Below is a small trained network, with its code and all its weights. Each question gives an input and a class and asks what happens when units are switched off, that is, made to give their printed mean instead of their output.

import numpy as np


def w(rows, s, z=0):
    codes = np.array(rows[::2]) - 128.0
    scale = np.full(codes.shape[1], s)
    scale[-1] = z or s
    return codes * scale


def f(y):
    return y / 2 * (1 + np.tanh(0.7978845608 * (y + 0.044715 * y**3)))


def log_softmax(a):
    a = a - a.max(-1, keepdims=True)
    return a - np.log(np.exp(a).sum(-1, keepdims=True))


def net(x, mask):
    res = np.array(x, float).reshape(1, 3) / 4 @ E
    y = f(res @ A[0][:, :-1].T + A[0][:, -1])
    res = res + np.where(mask, y, B[0][:, -1]) @ B[0][:, :-1]
    return log_softmax(res[-1] @ U[:, :-1].T + U[:, -1])


A, B = {}, {}
E = w([
[96,133,219,75,126,115,193,253,110,130,31],'x0',
[220,156,182,166,244,165,51,130,182,101,103],'x1',
[112,162,98,167,144,223,121,169,70,228,97],'x2',
],0.015)
A[0] = w([
[111,211,109,190,144,198,123,149,74,250,119,176],'neuron 0',
[109,153,115,158,80,174,141,145,101,167,101,102],'neuron 1',
[123,106,149,129,92,87,119,127,159,97,150,240],'neuron 2',
[175,154,156,96,167,153,112,177,161,85,51,60],'neuron 3',
[95,120,144,113,101,105,153,164,133,131,88,194],'neuron 4',
[163,133,100,107,151,95,143,130,192,53,167,230],'neuron 5',
[158,82,133,79,91,82,136,169,71,140,120,160],'neuron 6',
[138,117,198,127,144,109,137,167,142,144,127,118],'neuron 7',
[147,175,130,161,154,126,125,96,114,144,162,134],'neuron 8',
[90,134,122,115,85,123,189,143,110,123,116,125],'neuron 9',
[180,137,120,180,155,171,82,65,166,113,169,159],'neuron 10',
[87,163,129,154,132,167,123,163,50,159,112,122],'neuron 11',
[91,76,17,125,61,138,146,69,113,131,184,254],'neuron 12',
[126,65,150,98,116,49,122,111,130,118,111,215],'neuron 13',
],0.013,0.0065)
B[0] = w([
[125,127,78,132,211,251,122,161,111,249,215,240],'neuron 0',
[135,66,175,138,163,95,192,174,123,202,150,176],'neuron 1',
[109,87,114,93,112,45,81,114,147,45,136,181],'neuron 2',
[167,254,62,106,183,38,168,83,60,107,136,183],'neuron 3',
[97,76,139,55,101,176,88,151,135,95,91,179],'neuron 4',
[137,136,216,152,90,63,162,59,121,47,159,200],'neuron 5',
[112,126,85,84,89,245,69,94,199,81,103,170],'neuron 6',
[106,143,90,71,120,73,139,166,136,112,71,163],'neuron 7',
[210,98,138,199,208,118,142,112,136,139,188,165],'neuron 8',
[98,82,166,104,57,212,154,169,224,105,163,176],'neuron 9',
[147,103,194,204,90,168,125,93,122,116,173,221],'neuron 10',
[150,143,222,111,140,168,204,229,165,222,155,187],'neuron 11',
[177,204,73,32,169,27,161,172,25,137,59,252],'neuron 12',
[79,127,100,149,109,108,64,120,127,54,68,184],'neuron 13',
],0.0087,0.031)
U = w([
[126,179,110,62,134,47,130,72,33,79,65,233],'0',
[177,180,64,91,199,91,158,190,60,195,139,112],'1',
[71,3,114,92,66,163,50,127,201,72,106,136],'2',
[96,1,208,89,100,201,170,143,157,177,143,4],'3',
[168,80,172,212,68,91,146,57,192,93,220,132],'4',
[166,73,124,234,170,192,52,95,124,166,206,52],'5',
],0.0099,0.0023)

Each question gives the input, the list of numbers given to net, and the class t.
The units are the neurons (one row each of A and B). Each row of codes is followed by its name. A weight is (code - 128) times the scale printed after its matrix; where a second scale follows, it is the last column's (A, B and U).
mask holds one flag per neuron, in row order. A switched-off neuron (its flag False) gives its mean, the last column of its row in B, instead of its output. The means were averaged over made-up inputs and are rounded, as every weight is.
A unit's drop is (log p(t) with every unit on - log p(t) with that unit switched off) / (log p(t) with every unit on - log p(t) with every unit switched off).
The circuit of an input: a set's keep is (log p(t) with only the set's units on - log p(t) with every unit switched off) / (log p(t) with every unit on - log p(t) with every unit switched off). Starting from the 12 units with the biggest drops (on a tie, the unit counted first), units are removed one at a time, each time the one whose removal leaves the highest keep (on an exact tie, the one counted first), for as long as the keep stays at least 0.8.
units of the circuit, in order: the units of the circuit, biggest drop first
unit that matters most: the unit with the biggest drop
k most important neurons: the k neurons with the biggest drops, biggest first
drop of u: that unit's drop, to one decimal
input [-5,7,0], class 4: unit that matters most -> neuron 0
input [-4,1,1], class 5: 2 most important neurons -> neuron 10; neuron 3
input [-6,1,-4], class 4: 3 most important neurons -> neuron 10; neuron 3; neuron 5
input [0,1,7], class 5: 4 most important neurons -> neuron 12; neuron 0; neuron 3; neuron 7
input [-4,0,-3], class 0: 2 most important neurons -> neuron 12; neuron 9
input [-2,1,-6], class 4: 3 most important neurons -> neuron 12; neuron 3; neuron 5
input [-2,-3,0], class 0: 2 most important neurons -> neuron 0; neuron 11
input [1,-6,-6], class 2: 3 most important neurons -> neuron 9; neuron 3; neuron 6
input [5,7,0], class 0: 2 most important neurons -> neuron 0; neuron 11
input [-2,-1,0], class 0: 2 most important neurons -> neuron 0; neuron 11
input [-8,5,0], class 4: 2 most important neurons -> neuron 0; neuron 5
input [-3,-8,-1], class 0: 2 most important neurons -> neuron 12; neuron 0
input [-1,8,2], class 5: 2 most important neurons -> neuron 12; neuron 10
input [-8,-5,-7], class 0: units of the circuit, in order -> neuron 12
input [-1,1,5], class 5: 2 most important neurons -> neuron 12; neuron 3
input [3,-2,4], class 3: drop of neuron 1 -> 0.0
input [-1,-6,-4], class 0: drop of neuron 12 -> 7.1
input [0,4,-5], class 4: drop of neuron 12 -> 2.3
